Below is a small trained network, with its code and all its weights. Each question gives an input and a target symbol and asks what happens when units are switched off, that is, made to give their printed mean instead of their output.

import numpy as np


def w(rows, s, z=0):
    codes = np.array(rows[::2]) - 128.0
    scale = np.full(codes.shape[1], s)
    scale[-1] = z or s
    return codes * scale


def f(y):
    return np.maximum(y, 0)


def softmax(a):
    e = np.exp(a - a.max(-1, keepdims=True))
    return e / e.sum(-1, keepdims=True)


def log_softmax(a):
    a = a - a.max(-1, keepdims=True)
    return a - np.log(np.exp(a).sum(-1, keepdims=True))


def net(x, mask):
    ids = ['Φαδεηθλμξπτψω'.index(c) for c in x.split()]
    T = len(ids)
    res = E[ids] + P[:T]
    q, k, v = (res @ M[0].T for M in (Q, K, V))
    z = softmax(np.where(np.tri(T) > 0, q @ k.T / 3**0.5, -1e9)) @ v
    res = res + np.where(mask[0], z, O[0][:, -1]) @ O[0][:, :-1]
    y = f(res @ A[0][:, :-1].T + A[0][:, -1])
    res = res + np.where(mask[1:9], y, B[0][:, -1]) @ B[0][:, :-1]
    return log_softmax(res[-1] @ U[:, :-1].T + U[:, -1])


Q, K, V, O, A, B = {}, {}, {}, {}, {}, {}
E = w([
[151,144,109],'Φ',
[254,119,146],'α',
[131,126,233],'δ',
[145,226,125],'ε',
[138,149,112],'η',
[80,169,97],'θ',
[37,123,46],'λ',
[155,139,116],'μ',
[144,142,111],'ξ',
[78,171,94],'π',
[152,137,115],'τ',
[92,24,176],'ψ',
[153,172,27],'ω',
],0.017)
P = w([
[5,142,146],'0',
[138,61,202],'1',
[132,71,213],'2',
[114,99,188],'3',
[75,92,186],'4',
[99,102,185],'5',
[71,83,174],'6',
[83,114,182],'7',
[94,112,178],'8',
[85,110,171],'9',
[77,94,200],'10',
[107,95,189],'11',
[116,98,201],'12',
],0.0027)
Q[0] = w([
[112,66,136],'H0',
[85,2,112],'H0',
[97,213,149],'H0',
],0.0061)
K[0] = w([
[81,119,156],'H0',
[234,102,41],'H0',
[211,100,1],'H0',
],0.0077)
V[0] = w([
[132,24,16],'H0',
[79,72,226],'H0',
[5,84,190],'H0',
],0.011)
O[0] = w([
[157,15,8,11],'H0',
[107,89,202,21],'H0',
[67,69,146,86],'H0',
],0.012,0.0011)
A[0] = w([
[141,149,186,41],'N0',
[231,122,166,171],'N1',
[149,57,206,3],'N2',
[253,127,149,108],'N3',
[184,131,113,49],'N4',
[130,193,80,212],'N5',
[66,84,119,248],'N6',
[85,14,123,122],'N7',
],0.011,0.0054)
B[0] = w([
[117,61,69,155],'N0',
[40,146,87,195],'N1',
[121,204,44,172],'N2',
[94,165,101,184],'N3',
[89,149,134,144],'N4',
[189,118,165,254],'N5',
[160,2,137,214],'N6',
[168,221,149,192],'N7',
],0.0075,0.0081)
U = w([
[175,127,136,11],'Φ',
[93,168,91,156],'α',
[79,124,234,125],'δ',
[183,171,220,189],'ε',
[170,125,158,210],'η',
[105,110,150,129],'θ',
[147,56,89,187],'λ',
[157,129,138,1],'μ',
[172,121,148,35],'ξ',
[107,107,146,71],'π',
[155,122,134,79],'τ',
[223,39,232,242],'ψ',
[249,119,98,22],'ω',
],0.012,0.0039)

Each question gives the input, a string of symbols that net reads in full, and the target symbol t.
The units are the heads (3 rows each of Q, K, V and O) and the neurons (one row each of A and B). Each row of codes is followed by its name. A weight is (code - 128) times the scale printed after its matrix; where a second scale follows, it is the last column's (O, A, B and U).
mask holds one flag per unit, heads first, then neurons. A switched-off unit (its flag False) gives its mean, the last column of its rows in O or B, instead of its output. The means were averaged over made-up inputs and are rounded, as every weight is.
A unit's drop is (log p(t) with every unit on - log p(t) with that unit switched off) / (log p(t) with every unit on - log p(t) with every unit switched off).
The circuit of an input: a set's keep is (log p(t) with only the set's units on - log p(t) with every unit switched off) / (log p(t) with every unit on - log p(t) with every unit switched off). Starting from all 9 units, units are removed one at a time, each time the one whose removal leaves the highest keep (on an exact tie, the one counted first), for as long as the keep stays at least 0.8.
circuit, biggest first: the units of the circuit, biggest drop first
top k neurons: the k neurons with the biggest drops, biggest first
drop of u: that unit's drop, to one decimal
input ξ λ ψ η, target ψ: circuit, biggest first -> H0; N6; N1
input ε α ε η ε ε ξ ε ξ ε μ, target ε: circuit, biggest first -> H0
input ε ψ θ ψ θ ξ, target ψ: circuit, biggest first -> H0; N6
input τ ε μ π, target ε: circuit, biggest first -> H0; N5; N1
input ω λ ε Φ θ ε ω, target ω: circuit, biggest first -> H0; N5
input μ ε π ε η Φ, target ε: top 3 neurons -> N6; N5; N2
input ξ ω ε ω θ, target ω: top 2 neurons -> N5; N1
input α θ Φ ε η, target ε: top 2 neurons -> N6; N5
input π λ θ, target λ: top 2 neurons -> N6; N5
input λ ω ξ, target λ: drop of H0 -> 1.0
input η α ε η π, target ε: drop of N1 -> 0.1
input δ ξ δ δ δ η, target δ: drop of N7 -> 0.0
input η δ η ψ ψ μ, target ψ: drop of N1 -> 0.3
input ε ε ψ θ τ θ ε ψ θ δ δ, target δ: top neuron -> N5
input τ π η π α ψ ψ ψ η, target ψ: top 2 neurons -> N6; N1
input α ε μ α δ μ ε μ λ α ε ξ, target ε: top 3 neurons -> N6; N5; N2
input η ψ α ψ ψ η μ, target ψ: top 3 neurons -> N6; N1; N3
